Here is a tiny trained network, its code and every weight. The questions are about switching its units off for an input and a target symbol, where a switched-off unit gives its printed mean instead of its output.

import numpy as np


def w(rows, s, z=0):
    codes = np.array(rows[::2]) - 128.0
    scale = np.full(codes.shape[1], s)
    scale[-1] = z or s
    return codes * scale


def norm(h):
    return h / np.sqrt((h * h).mean(-1, keepdims=True) + 1e-5)


def f(y):
    return y / 2 * (1 + np.tanh(0.7978845608 * (y + 0.044715 * y**3)))


def softmax(a):
    e = np.exp(a - a.max(-1, keepdims=True))
    return e / e.sum(-1, keepdims=True)


def log_softmax(a):
    a = a - a.max(-1, keepdims=True)
    return a - np.log(np.exp(a).sum(-1, keepdims=True))


def net(x, mask):
    ids = ['αηθλμξπστφψω'.index(c) for c in x.split()]
    T = len(ids)
    res = E[ids] + P[:T]
    u = 0
    for l in range(2):
        r = norm(res)
        for j in range(3):
            rows = slice(4 * j, 4 * j + 4)
            q, k, v = (r @ M[l][rows].T for M in (Q, K, V))
            z = softmax(np.where(np.tri(T) > 0, q @ k.T / 4**0.5, -1e9)) @ v
            o = O[l][rows]
            res = res + np.where(mask[u + j], z, o[:, -1]) @ o[:, :-1]
        u += 3
        y = f(norm(res) @ A[l][:, :-1].T + A[l][:, -1])
        res = res + np.where(mask[u : u + 8], y, B[l][:, -1]) @ B[l][:, :-1]
        u += 8
    return log_softmax(norm(res)[-1] @ U[:, :-1].T + U[:, -1])


Q, K, V, O, A, B = {}, {}, {}, {}, {}, {}
E = w([
[134,113,160,158,176,145,112,110],'α',
[131,70,147,54,90,134,172,114],'η',
[131,110,143,216,148,146,114,116],'θ',
[177,120,140,99,131,138,116,171],'λ',
[142,143,197,178,140,149,122,126],'μ',
[178,138,74,115,143,155,95,134],'ξ',
[96,97,107,151,109,102,164,157],'π',
[124,114,173,114,85,149,43,113],'σ',
[250,88,164,143,143,105,170,129],'τ',
[160,195,127,128,93,163,164,91],'φ',
[142,188,143,71,123,107,154,161],'ψ',
[89,147,121,94,160,110,109,96],'ω',
],0.017)
P = w([
[83,69,115,44,179,227,253,148],'0',
[177,101,156,90,186,162,149,72],'1',
[175,152,130,102,167,145,112,79],'2',
[174,165,112,111,116,110,137,106],'3',
[174,168,81,143,68,75,132,111],'4',
[173,155,55,158,39,45,113,120],'5',
[153,166,34,194,3,31,132,146],'6',
],0.0059)
Q[0] = w([
[131,174,187,64,129,166,19,100],'0.h1',
[43,114,119,180,103,132,108,199],'0.h1',
[226,188,25,34,74,79,131,121],'0.h1',
[179,81,188,125,29,100,100,133],'0.h1',
[64,179,101,110,139,147,70,176],'0.h2',
[250,136,91,96,86,117,172,89],'0.h2',
[187,188,146,199,250,126,160,175],'0.h2',
[192,17,105,119,115,138,182,114],'0.h2',
[127,128,125,127,149,127,86,81],'0.h3',
[55,159,51,106,153,206,135,93],'0.h3',
[232,111,138,158,101,77,140,159],'0.h3',
[161,63,254,214,129,67,103,33],'0.h3',
],0.0072)
K[0] = w([
[105,162,182,70,144,212,47,102],'0.h1',
[164,51,131,90,123,159,149,133],'0.h1',
[88,188,52,101,84,2,63,125],'0.h1',
[144,159,128,151,52,140,78,114],'0.h1',
[88,76,112,74,155,148,142,106],'0.h2',
[163,176,106,151,81,91,120,71],'0.h2',
[168,86,169,145,211,124,161,48],'0.h2',
[172,161,99,209,72,91,96,186],'0.h2',
[93,127,152,108,114,144,149,143],'0.h3',
[64,103,164,125,165,93,67,76],'0.h3',
[239,135,169,118,52,99,150,170],'0.h3',
[133,104,114,124,143,217,183,183],'0.h3',
],0.0083)
V[0] = w([
[114,76,98,99,82,135,87,106],'0.h1',
[229,62,212,95,150,138,166,253],'0.h1',
[131,11,143,162,182,45,114,101],'0.h1',
[197,56,91,208,105,207,88,112],'0.h1',
[169,168,177,186,170,172,104,206],'0.h2',
[155,109,175,54,151,97,87,164],'0.h2',
[135,147,73,121,68,146,116,204],'0.h2',
[195,69,192,143,91,124,201,40],'0.h2',
[138,164,150,93,163,146,67,107],'0.h3',
[123,42,127,170,76,132,49,160],'0.h3',
[161,171,143,117,81,128,128,113],'0.h3',
[126,96,125,147,228,60,160,114],'0.h3',
],0.005)
O[0] = w([
[140,67,129,151,150,105,181,129,138],'0.h1',
[104,148,84,207,65,144,142,253,129],'0.h1',
[76,104,96,185,140,100,103,121,120],'0.h1',
[150,131,58,200,126,167,159,100,94],'0.h1',
[96,147,108,124,133,133,54,129,106],'0.h2',
[149,89,117,175,127,120,101,148,161],'0.h2',
[159,178,140,126,180,129,140,154,73],'0.h2',
[98,94,171,117,66,84,125,140,252],'0.h2',
[135,107,190,95,142,105,121,96,137],'0.h3',
[127,111,114,49,76,153,150,146,48],'0.h3',
[127,113,139,155,111,140,111,154,137],'0.h3',
[156,131,142,127,137,97,171,137,140],'0.h3',
],0.006,0.0039)
A[0] = w([
[175,53,209,107,93,121,228,146,177],'0.n1',
[54,90,98,166,120,49,116,121,119],'0.n2',
[59,128,121,27,217,192,103,105,121],'0.n3',
[2,117,160,107,149,197,107,224,3],'0.n4',
[151,52,216,154,110,139,38,34,40],'0.n5',
[49,159,31,207,93,153,144,170,82],'0.n6',
[96,177,167,209,40,173,96,243,117],'0.n7',
[35,196,68,131,131,22,211,186,66],'0.n8',
],0.005,0.0032)
B[0] = w([
[132,176,63,113,180,137,79,146,253],'0.n1',
[132,155,164,212,146,136,56,120,146],'0.n2',
[132,75,235,171,98,69,161,147,147],'0.n3',
[91,144,130,147,119,69,146,203,113],'0.n4',
[122,184,125,247,125,146,137,138,176],'0.n5',
[164,162,175,72,183,123,99,100,147],'0.n6',
[124,99,75,117,182,138,67,61,184],'0.n7',
[96,133,119,254,128,136,52,88,131],'0.n8',
],0.0067,0.0049)
Q[1] = w([
[171,160,125,25,108,112,203,191],'1.h1',
[94,128,249,133,173,95,112,65],'1.h1',
[87,143,124,123,129,140,157,136],'1.h1',
[87,168,137,188,121,182,112,146],'1.h1',
[77,105,134,157,176,181,124,126],'1.h2',
[117,129,198,191,103,165,48,81],'1.h2',
[61,124,203,124,113,71,170,134],'1.h2',
[124,130,210,176,144,78,89,88],'1.h2',
[224,136,117,75,111,90,129,146],'1.h3',
[85,125,132,181,127,207,106,116],'1.h3',
[101,173,147,94,140,110,191,157],'1.h3',
[150,160,232,179,186,108,90,59],'1.h3',
],0.012)
K[1] = w([
[166,152,119,102,94,68,89,41],'1.h1',
[77,103,175,137,250,164,112,125],'1.h1',
[160,102,123,112,130,159,98,112],'1.h1',
[158,101,117,145,148,241,102,188],'1.h1',
[95,42,132,165,121,209,144,131],'1.h2',
[81,132,133,112,183,192,183,186],'1.h2',
[150,87,136,78,182,146,85,101],'1.h2',
[103,124,167,108,204,161,169,117],'1.h2',
[137,219,142,133,107,14,156,104],'1.h3',
[115,91,126,158,169,198,125,176],'1.h3',
[131,124,150,117,100,109,42,78],'1.h3',
[68,91,217,99,200,171,164,120],'1.h3',
],0.011)
V[1] = w([
[125,78,101,194,120,128,73,112],'1.h1',
[166,125,125,134,167,79,94,169],'1.h1',
[43,170,134,132,254,93,141,108],'1.h1',
[42,48,124,110,132,96,114,62],'1.h1',
[200,114,213,107,64,240,97,98],'1.h2',
[134,54,79,148,58,151,123,173],'1.h2',
[165,143,118,161,89,182,172,132],'1.h2',
[134,116,53,108,221,116,99,107],'1.h2',
[197,140,107,191,161,149,90,162],'1.h3',
[190,97,115,168,170,103,243,66],'1.h3',
[209,143,197,177,130,104,160,167],'1.h3',
[99,195,63,124,130,174,143,74],'1.h3',
],0.0083)
O[1] = w([
[121,58,91,126,166,141,136,188,19],'1.h1',
[153,104,150,133,130,99,132,162,122],'1.h1',
[201,108,168,133,160,107,92,110,131],'1.h1',
[85,114,119,111,226,124,92,89,213],'1.h1',
[142,2,146,89,97,172,71,146,156],'1.h2',
[72,105,113,83,132,72,122,99,143],'1.h2',
[131,113,118,96,91,114,113,75,97],'1.h2',
[162,204,85,64,162,149,133,135,188],'1.h2',
[195,115,108,88,137,78,84,133,2],'1.h3',
[164,92,73,173,122,90,229,58,223],'1.h3',
[151,99,137,89,60,35,144,122,100],'1.h3',
[168,164,100,163,128,165,77,88,50],'1.h3',
],0.0093,0.0028)
A[1] = w([
[162,137,66,181,168,98,71,108,61],'1.n1',
[171,90,254,80,231,60,119,51,51],'1.n2',
[199,109,94,187,178,174,188,105,41],'1.n3',
[82,80,118,57,95,66,205,142,90],'1.n4',
[220,122,164,113,154,56,179,94,98],'1.n5',
[143,118,25,30,123,146,153,183,68],'1.n6',
[183,182,112,76,62,137,108,129,60],'1.n7',
[203,117,100,72,111,52,208,196,2],'1.n8',
],0.009,0.0035)
B[1] = w([
[154,135,161,29,88,174,217,127,153],'1.n1',
[99,35,255,117,229,61,178,106,254],'1.n2',
[69,127,108,64,109,202,176,226,163],'1.n3',
[202,159,137,222,128,119,151,217,173],'1.n4',
[31,82,189,119,154,81,92,103,208],'1.n5',
[206,91,194,211,225,190,78,99,181],'1.n6',
[58,141,177,17,125,155,224,166,162],'1.n7',
[60,157,2,103,181,99,75,92,153],'1.n8',
],0.0079,0.0088)
U = w([
[212,170,189,200,99,111,88,120,110],'α',
[121,120,123,204,138,175,219,226,62],'η',
[37,163,100,168,116,140,91,45,160],'θ',
[166,172,140,140,209,162,6,199,112],'λ',
[2,61,98,76,120,167,43,192,25],'μ',
[191,107,64,45,194,205,146,99,64],'ξ',
[136,247,107,111,194,117,158,116,80],'π',
[195,18,134,168,88,168,56,122,98],'σ',
[162,112,44,148,124,29,94,152,251],'τ',
[152,99,141,76,20,141,186,56,119],'φ',
[92,183,157,33,78,99,117,238,155],'ψ',
[103,71,207,78,194,82,150,103,206],'ω',
],0.0072,0.0022)

Each question gives the input, a string of symbols that net reads in full, and the target symbol t.
The units are the heads (4 rows each of Q, K, V and O) and the neurons (one row each of A and B). Each row of codes is followed by its name. A weight is (code - 128) times the scale printed after its matrix; where a second scale follows, it is the last column's (O, A, B and U).
mask holds one flag per unit, layer by layer, with each layer's heads first. A switched-off unit (its flag False) gives its mean, the last column of its rows in O or B, instead of its output. The means were averaged over made-up inputs and are rounded, as every weight is.
A unit's drop is (log p(t) with every unit on - log p(t) with that unit switched off) / (log p(t) with every unit on - log p(t) with every unit switched off).
top k neurons: the k neurons with the biggest drops, biggest first
k most important neurons of layer l: the k neurons of layer l with the biggest drops, biggest first
heads that matter: for each layer, one digit per head in row order, 1 if its drop is at least 0.15 and else 0, layers parted by /
drop of u: that unit's drop, to one decimal
input ψ π ξ, target ψ: heads that matter	100 / 101
input π λ θ ξ μ, target π: heads that matter	000 / 010
input ω η σ μ λ η η, target λ: heads that matter	010 / 001
input φ μ φ α σ, target σ: heads that matter	000 / 010
input η τ ξ σ φ μ λ, target φ: heads that matter	000 / 100
input μ φ ω π η α π, target λ: heads that matter	110 / 001
input ψ μ η η η α μ, target α: heads that matter	000 / 110
input ψ θ η ξ σ ω σ, target α: heads that matter	000 / 010
input η ξ ω ω α, target θ: top neuron	1.n2
input η σ φ ξ π τ, target τ: heads that matter	000 / 100
input ψ η α ξ, target ξ: heads that matter	100 / 010
input η μ φ η φ σ τ, target φ: heads that matter	000 / 110
input ω ω σ ω ξ μ, target η: heads that matter	100 / 000
input μ ψ α, target λ: heads that matter	110 / 001
input η μ η, target μ: heads that matter	010 / 001
input ω ξ η σ, target η: top 3 neurons	0.n5, 0.n3, 1.n3
input ψ η σ σ ω θ, target α: heads that matter	000 / 100
input ξ λ θ ξ η ξ η, target ξ: top 2 neurons	1.n6, 1.n7
input λ η ω π, target ψ: top 4 neurons	0.n8, 0.n1, 1.n1, 0.n7
input μ η η, target μ: most important neuron of layer 1	1.n2
input ω τ ξ η, target τ: 2 most important neurons of layer 0	0.n1, 0.n7
input ω λ η σ, target η: 2 most important neurons of layer 0	0.n5, 0.n3
input φ α θ ω σ η η, target σ: most important neuron of layer 0	0.n3
input φ ξ σ η θ η, target θ: 2 most important neurons of layer 0	0.n7, 0.n1
input φ θ η, target φ: top 2 neurons	0.n7, 1.n2
input μ η μ ω θ, target λ: top 2 neurons	0.n7, 0.n4
input σ σ λ, target σ: most important neuron of layer 0	0.n5
input μ η α μ α η ξ, target ξ: 2 most important neurons of layer 1	1.n6, 1.n1
input φ φ α μ, target σ: drop of 1.h2	0.5
